 12  -9  10 -13 -10  -2   2  -3  18  -6   1  -5  -9
 -3  -2  14   9 -15   6   3  14   5  -2  -5   0  10
-16 -26 -19  39  -4  58  56  19 -52 -40 -23  59  29
 17 -18  -7 -18  18  -8 -17 -20  -2 -13  -6 -16 -19
-54  46  -4  65 -12  31  -1  -9 -38  -9  -6  10  22
->
 12  -3 -16  17 -54
 -9  -2 -26 -18  46
 10  14 -19  -7  -4
-13   9  39 -18  65
-10 -15  -4  18 -12
 -2   6  58  -8  31
  2   3  56 -17  -1
 -3  14  19 -20  -9
 18   5 -52  -2 -38
 -6  -2 -40 -13  -9
  1  -5 -23  -6  -6
 -5   0  59 -16  10
 -9  10  29 -19  22

 18 -53
  2   0
 19 -35
  4 -25
 33 -71
 -6  27
  0  -2
 -5   5
 17 -30
 21 -65
-16  42
 26 -62
->
 18   2  19   4  33  -6   0  -5  17  21 -16  26
-53   0 -35 -25 -71  27  -2   5 -30 -65  42 -62

-25  -7  37 -46  -1  18
 34  23 -13 -45   4   9
-48 -30  14 -21   8  -3
  2  -2  19  29   1  32
-61 -27  -5   5 -21 -20
-13  -7  27 -14 -15  11
->
-25  34 -48   2 -61 -13
 -7  23 -30  -2 -27  -7
 37 -13  14  19  -5  27
-46 -45 -21  29   5 -14
 -1   4   8   1 -21 -15
 18   9  -3  32 -20  11

-18   3  -9  28 -15
 32 -32  60   4 -49
-12 -22 -54  29  -1
-11  19 -53  10   0
-25   5  28 -62  55
 43  15  10 -14  17
 53  19  21 -36  34
->
-18  32 -12 -11 -25  43  53
  3 -32 -22  19   5  15  19
 -9  60 -54 -53  28  10  21
 28   4  29  10 -62 -14 -36
-15 -49  -1   0  55  17  34

-21  14
-37  41
-61 -22
-10 -62
  4 -14
->
-21 -37 -61 -10   4
 14  41 -22 -62 -14

-19 -15   5  16  -9  -5 -59 -14  -9   4  20  -6  20
-37 -26 -20  -1 -18   3  21   1 -16  17 -21   9  20
 -9 -10  10 -16 -31  -5 -47  -8 -12  17  18 -24  32
 21  15  40  -2 -37  -4 -10 -12 -18  -8  17 -38  38
-12 -15 -20 -14   1  -6   5  -8   5  32   4  -8  15
  0  13   2  -3   9   8 -19  21   5  27   7  15 -35
->
-19 -37  -9  21 -12   0
-15 -26 -10  15 -15  13
  5 -20  10  40 -20   2
 16  -1 -16  -2 -14  -3
 -9 -18 -31 -37   1   9
 -5   3  -5  -4  -6   8
-59  21 -47 -10   5 -19
-14   1  -8 -12  -8  21
 -9 -16 -12 -18   5   5
  4  17  17  -8  32  27
 20 -21  18  17   4   7
 -6   9 -24 -38  -8  15
 20  20  32  38  15 -35

-23  13  36  34   8 -10 -69 -34 -13   1  22   5  -2  -7  34 -28
-17   8  27  41   9  -8 -69 -22  -9  10  24  -7   3  -2  45 -29
 15   4 -10  32  10  27 -69  18  27  28   0 -32  19  28  28  -7
-23  21  47  11   9   0 -69 -49 -13 -11  11  24  -9  -7  -1 -17
  9   2  -3  39  11  17 -69  13  16  28  10 -32  18  22  41 -15
-25  18  43  23   8  -7 -69 -44 -14  -6  17  16  -7  -9  18 -24
->
-23 -17  15 -23   9 -25
 13   8   4  21   2  18
 36  27 -10  47  -3  43
 34  41  32  11  39  23
  8   9  10   9  11   8
-10  -8  27   0  17  -7
-69 -69 -69 -69 -69 -69
-34 -22  18 -49  13 -44
-13  -9  27 -13  16 -14
  1  10  28 -11  28  -6
 22  24   0  11  10  17
  5  -7 -32  24 -32  16
 -2   3  19  -9  18  -7
 -7  -2  28  -7  22  -9
 34  45  28  -1  41  18
-28 -29  -7 -17 -15 -24

 -1  -6 -24  -8   2  -4  56  -2   0 -11
-10   3 -14  -4   0  -1  -5   3   0   1
 17  17  24   0  -4   3 -17   3   1  -7
  0  -6   4  -5  -9  -4 -12  -7  -3   6
->
 -1 -10  17   0
 -6   3  17  -6
-24 -14  24   4
 -8  -4   0  -5
  2   0  -4  -9
 -4  -1   3  -4
 56  -5 -17 -12
 -2   3   3  -7
  0   0   1  -3
-11   1  -7   6

-30  34 -11  31
 30 -63  72 -22
 -4  -1 -10  71
->
-30  30  -4
 34 -63  -1
-11  72 -10
 31 -22  71
---
-29 -23  15  29  32  26 -19 -20 -17
  4   8  14 -17   9  33   6   6   7
-17 -28   1  47  12 -24 -14 -15 -13
 10  12  17 -24   3  33  13  12  16
 -8 -23  21  34  15   1   0  -3   8
-29   4 -51 -11 -14 -37 -32 -32 -42
 -1   3   9  -6  12  26  -2   1  -4
 40  44 -30 -67 -48 -25  22  26  17
 -1 -11  -5  26  -5 -30   0  -3  -2
-12  23 -45 -48 -23 -15 -18 -16 -23
->
-29   4 -17  10  -8 -29  -1  40  -1 -12
-23   8 -28  12 -23   4   3  44 -11  23
 15  14   1  17  21 -51   9 -30  -5 -45
 29 -17  47 -24  34 -11  -6 -67  26 -48
 32   9  12   3  15 -14  12 -48  -5 -23
 26  33 -24  33   1 -37  26 -25 -30 -15
-19   6 -14  13   0 -32  -2  22   0 -18
-20   6 -15  12  -3 -32   1  26  -3 -16
-17   7 -13  16   8 -42  -4  17  -2 -23

 36  56  20   7  30  28  19 -12
 65   9   8 -27  20  -2  24  15
  7  64  24  22  18  29   9 -22
->
 36  65   7
 56   9  64
 20   8  24
  7 -27  22
 30  20  18
 28  -2  29
 19  24   9
-12  15 -22

 36  28  19  20  12  16  26   5  32  26  10  14  11  13  12
-58 -12 -14   1 -10   1 -15   9 -53 -15  13  -4   1 -10  13
 31 -27 -20 -23 -13 -19 -27   0  28 -26  -8   3 -14 -14  -9
->
 36 -58  31
 28 -12 -27
 19 -14 -20
 20   1 -23
 12 -10 -13
 16   1 -19
 26 -15 -27
  5   9   0
 32 -53  28
 26 -15 -26
 10  13  -8
 14  -4   3
 11   1 -14
 13 -10 -14
 12  13  -9

  4   1   4   6   0  -2   3  -4 -19  11   7
 57 -67 -64 -61 -26 -63  21   0 -49 -68 -63
-52  55  55  64  21  50  -8 -11  20  57  52
-43  31 -10 -33 -44  35  58  29  36 -16 -19
 38 -33 -42 -29  -6 -27   5   6 -24 -28 -33
 44 -41 -48 -38 -13 -36  10   4 -28 -39 -39
 -4  -4   3  -4  -6  -2  -4  -5  10  -4  -1
->
  4  57 -52 -43  38  44  -4
  1 -67  55  31 -33 -41  -4
  4 -64  55 -10 -42 -48   3
  6 -61  64 -33 -29 -38  -4
  0 -26  21 -44  -6 -13  -6
 -2 -63  50  35 -27 -36  -2
  3  21  -8  58   5  10  -4
 -4   0 -11  29   6   4  -5
-19 -49  20  36 -24 -28  10
 11 -68  57 -16 -28 -39  -4
  7 -63  52 -19 -33 -39  -1

 -8  -7   9   7  33
 16  16  -5   6  19
-15  -8 -11 -17  17
 14  19   5  -5   6
 -3  -3  -6 -13  15
 -7  -1   1  11 -26
  5   3   2  13  25
 14   7   4   2 -53
-10  -5 -14 -10 -13
 11   9  21  17 -44
  2  11   9   9  -4
  4   6  -5 -12 -33
->
 -8  16 -15  14  -3  -7   5  14 -10  11   2   4
 -7  16  -8  19  -3  -1   3   7  -5   9  11   6
  9  -5 -11   5  -6   1   2   4 -14  21   9  -5
  7   6 -17  -5 -13  11  13   2 -10  17   9 -12
 33  19  17   6  15 -26  25 -53 -13 -44  -4 -33

 -8   3
  2  -4
-14 -15
-45 -66
 16  61
 21  -5
 15  61
 -3   0
 31 -13
-29 -36
->
 -8   2 -14 -45  16  21  15  -3  31 -29
  3  -4 -15 -66  61  -5  61   0 -13 -36

-17  38  23 -10
-24  39 -10   4
-39  50  37 -19
  3  41 -17  23
-45  49  30  -2
-14  45 -12  21
 47 -11 -25 -24
 12  -9 -58   3
->
-17 -24 -39   3 -45 -14  47  12
 38  39  50  41  49  45 -11  -9
 23 -10  37 -17  30 -12 -25 -58
-10   4 -19  23  -2  21 -24   3
---
-22  61
  9  37
->
-22  61

  8 -20   6 -30  67   7 -25
 28 -41  30 -24  -3  30 -33
 24 -34  25 -15 -58  26 -29
-28  24 -37 -17  13 -36  -3
->
  8 -20   6 -30  67   7 -25
 24 -34  25 -15 -58  26 -29

-28   8 -59  38  11 -10 -29  19  -4  18  27
-29   8 -56  38  11 -10 -28  16  -5  19  27
-25   6 -57  33  12 -15  -8  17 -12  13  11
-28   8 -58  37  10 -11 -28  18  -4  18  27
-28   8 -59  38  11 -10 -29  18  -4  18  27
->
-28   8 -59  38  11 -10 -29  19  -4  18  27
-25   6 -57  33  12 -15  -8  17 -12  13  11
-28   8 -59  38  11 -10 -29  18  -4  18  27

-23  24
-38  -6
-36 -31
 -4  35
 15   9
-58  36
 21 -56
  9  18
->
-23  24
-36 -31
 15   9
 21 -56

-21 -22  71  23  -2 -24 -18   6 -18
 -7 -57  -1 -22  -7  -3  27 -14 -59
-10 -59   0 -23   0   2  21 -12 -62
-16 -64 -14 -15  -6  66  14  -9 -57
-28 -16  66  13  -3 -17 -16   8 -19
-25  61  25  29 -58  25 -34   9  10
 -8 -63  -3 -10  -7  45  18 -14 -53
->
-21 -22  71  23  -2 -24 -18   6 -18
-10 -59   0 -23   0   2  21 -12 -62
-28 -16  66  13  -3 -17 -16   8 -19
 -8 -63  -3 -10  -7  45  18 -14 -53

 16   3  22
 15  15 -28
-31  19  39
 55  18   0
-51 -19  27
 51  15  -2
  8 -18   0
 -7  -8  14
 -4   9   1
->
 16   3  22
-31  19  39
-51 -19  27
  8 -18   0
 -4   9   1
